Here is a tiny trained network, its code and every weight. The questions are about switching its units off for an input and a target symbol, where a switched-off unit gives its printed mean instead of its output.

import numpy as np


def w(rows, s, z=0):
    codes = np.array(rows[::2]) - 128.0
    scale = np.full(codes.shape[1], s)
    scale[-1] = z or s
    return codes * scale


def f(y):
    return y / 2 * (1 + np.tanh(0.7978845608 * (y + 0.044715 * y**3)))


def softmax(a):
    e = np.exp(a - a.max(-1, keepdims=True))
    return e / e.sum(-1, keepdims=True)


def log_softmax(a):
    a = a - a.max(-1, keepdims=True)
    return a - np.log(np.exp(a).sum(-1, keepdims=True))


def net(x, mask):
    ids = ['γεζηθλξπσψω'.index(c) for c in x.split()]
    T = len(ids)
    res = E[ids] + P[:T]
    r = res
    for j in range(3):
        rows = slice(2 * j, 2 * j + 2)
        q, k, v = (r @ M[0][rows].T for M in (Q, K, V))
        z = softmax(np.where(np.tri(T) > 0, q @ k.T / 2**0.5, -1e9)) @ v
        o = O[0][rows]
        res = res + np.where(mask[j], z, o[:, -1]) @ o[:, :-1]
    y = f(res @ A[0][:, :-1].T + A[0][:, -1])
    res = res + np.where(mask[3:11], y, B[0][:, -1]) @ B[0][:, :-1]
    return log_softmax(res[-1] @ U[:, :-1].T + U[:, -1])


Q, K, V, O, A, B = {}, {}, {}, {}, {}, {}
E = w([
[162,91,94],'γ',
[66,5,254],'ε',
[131,92,170],'ζ',
[129,86,168],'η',
[134,107,161],'θ',
[130,74,158],'λ',
[94,7,185],'ξ',
[124,145,221],'π',
[136,91,165],'σ',
[129,34,137],'ψ',
[161,157,156],'ω',
],0.0076)
P = w([
[138,137,113],'0',
[65,108,131],'1',
[170,137,173],'2',
[104,168,101],'3',
[158,58,95],'4',
[103,197,95],'5',
[82,140,251],'6',
],0.024)
Q[0] = w([
[109,219,130],'h0',
[65,121,131],'h0',
[88,116,130],'h1',
[140,119,253],'h1',
[91,102,44],'h2',
[122,207,101],'h2',
],0.014)
K[0] = w([
[80,119,87],'h0',
[185,34,148],'h0',
[121,86,122],'h1',
[139,115,220],'h1',
[121,155,247],'h2',
[51,172,85],'h2',
],0.013)
V[0] = w([
[4,22,131],'h0',
[131,155,224],'h0',
[152,84,63],'h1',
[51,94,124],'h1',
[142,65,108],'h2',
[32,115,231],'h2',
],0.011)
O[0] = w([
[27,50,102,253],'h0',
[102,170,195,131],'h0',
[84,87,181,47],'h1',
[105,195,168,187],'h1',
[143,91,56,199],'h2',
[10,188,112,134],'h2',
],0.011,0.0037)
A[0] = w([
[69,124,197,254],'n0',
[37,160,114,49],'n1',
[233,114,133,50],'n2',
[111,148,164,248],'n3',
[153,64,13,184],'n4',
[88,252,88,79],'n5',
[199,31,125,192],'n6',
[42,162,129,174],'n7',
],0.011,0.0082)
B[0] = w([
[154,179,52,249],'n0',
[186,61,254,205],'n1',
[221,23,15,171],'n2',
[149,204,54,202],'n3',
[38,191,190,187],'n4',
[42,91,151,169],'n5',
[52,132,230,225],'n6',
[207,71,55,242],'n7',
],0.0071,0.012)
U = w([
[147,132,169,70],'γ',
[33,129,235,3],'ε',
[129,147,182,77],'ζ',
[2,132,110,242],'η',
[166,76,40,219],'θ',
[136,132,177,52],'λ',
[227,116,147,19],'ξ',
[171,18,224,68],'π',
[195,226,141,215],'σ',
[136,143,178,101],'ψ',
[95,150,200,173],'ω',
],0.0095,0.0029)

Each question gives the input, a string of symbols that net reads in full, and the target symbol t.
The units are the heads (2 rows each of Q, K, V and O) and the neurons (one row each of A and B). Each row of codes is followed by its name. A weight is (code - 128) times the scale printed after its matrix; where a second scale follows, it is the last column's (O, A, B and U).
mask holds one flag per unit, heads first, then neurons. A switched-off unit (its flag False) gives its mean, the last column of its rows in O or B, instead of its output. The means were averaged over made-up inputs and are rounded, as every weight is.
A unit's drop is (log p(t) with every unit on - log p(t) with that unit switched off) / (log p(t) with every unit on - log p(t) with every unit switched off).
The circuit of an input: a set's keep is (log p(t) with only the set's units on - log p(t) with every unit switched off) / (log p(t) with every unit on - log p(t) with every unit switched off). Starting from all 11 units, units are removed one at a time, each time the one whose removal leaves the highest keep (on an exact tie, the one counted first), for as long as the keep stays at least 0.8.
units of the circuit, in order: the units of the circuit, biggest drop first
most important unit: the unit with the biggest drop
top k neurons: the k neurons with the biggest drops, biggest first
heads that matter: for each layer, one digit per head in row order, 1 if its drop is at least 0.15 and else 0, layers parted by /
input γ ω γ γ γ γ ξ, target π: units of the circuit, in order	h2
input ξ ζ θ π ξ γ ζ, target η: units of the circuit, in order	h0, h2, n1
input ζ γ ξ γ ξ ε λ, target η: units of the circuit, in order	h0, h2, n1
input γ ε π γ π π π, target σ: heads that matter	010
input ξ ψ ξ γ λ θ, target θ: heads that matter	111
input ψ γ ξ γ ξ θ γ, target η: units of the circuit, in order	h2, h0, n1
input γ π ξ π ψ, target η: heads that matter	001
input π γ λ, target σ: units of the circuit, in order	h2, h0, n6, n3
input ζ λ γ ψ π, target π: top 4 neurons	n2, n0, n6, n3
input γ λ ξ ψ ξ, target η: heads that matter	001
input γ γ π, target π: heads that matter	011
input λ γ γ ζ ψ ω, target θ: top 3 neurons	n6, n7, n4
input γ γ π γ ψ ε, target θ: top 3 neurons	n7, n6, n0
input ψ γ π γ γ, target σ: most important unit	h0
input ξ ξ γ, target η: units of the circuit, in order	n1, h0, h2
input ε γ ζ, target θ: heads that matter	101
input σ π ω ξ γ, target ξ: top 3 neurons	n2, n4, n5
input γ π γ γ η ξ, target θ: heads that matter	011
input γ ψ γ γ ψ, target π: top 4 neurons	n2, n6, n0, n3
input θ γ γ ψ γ γ ω, target π: top 2 neurons	n2, n6
input ξ γ ψ γ π π ε, target σ: most important unit	h1
input γ π γ π ξ, target π: heads that matter	101
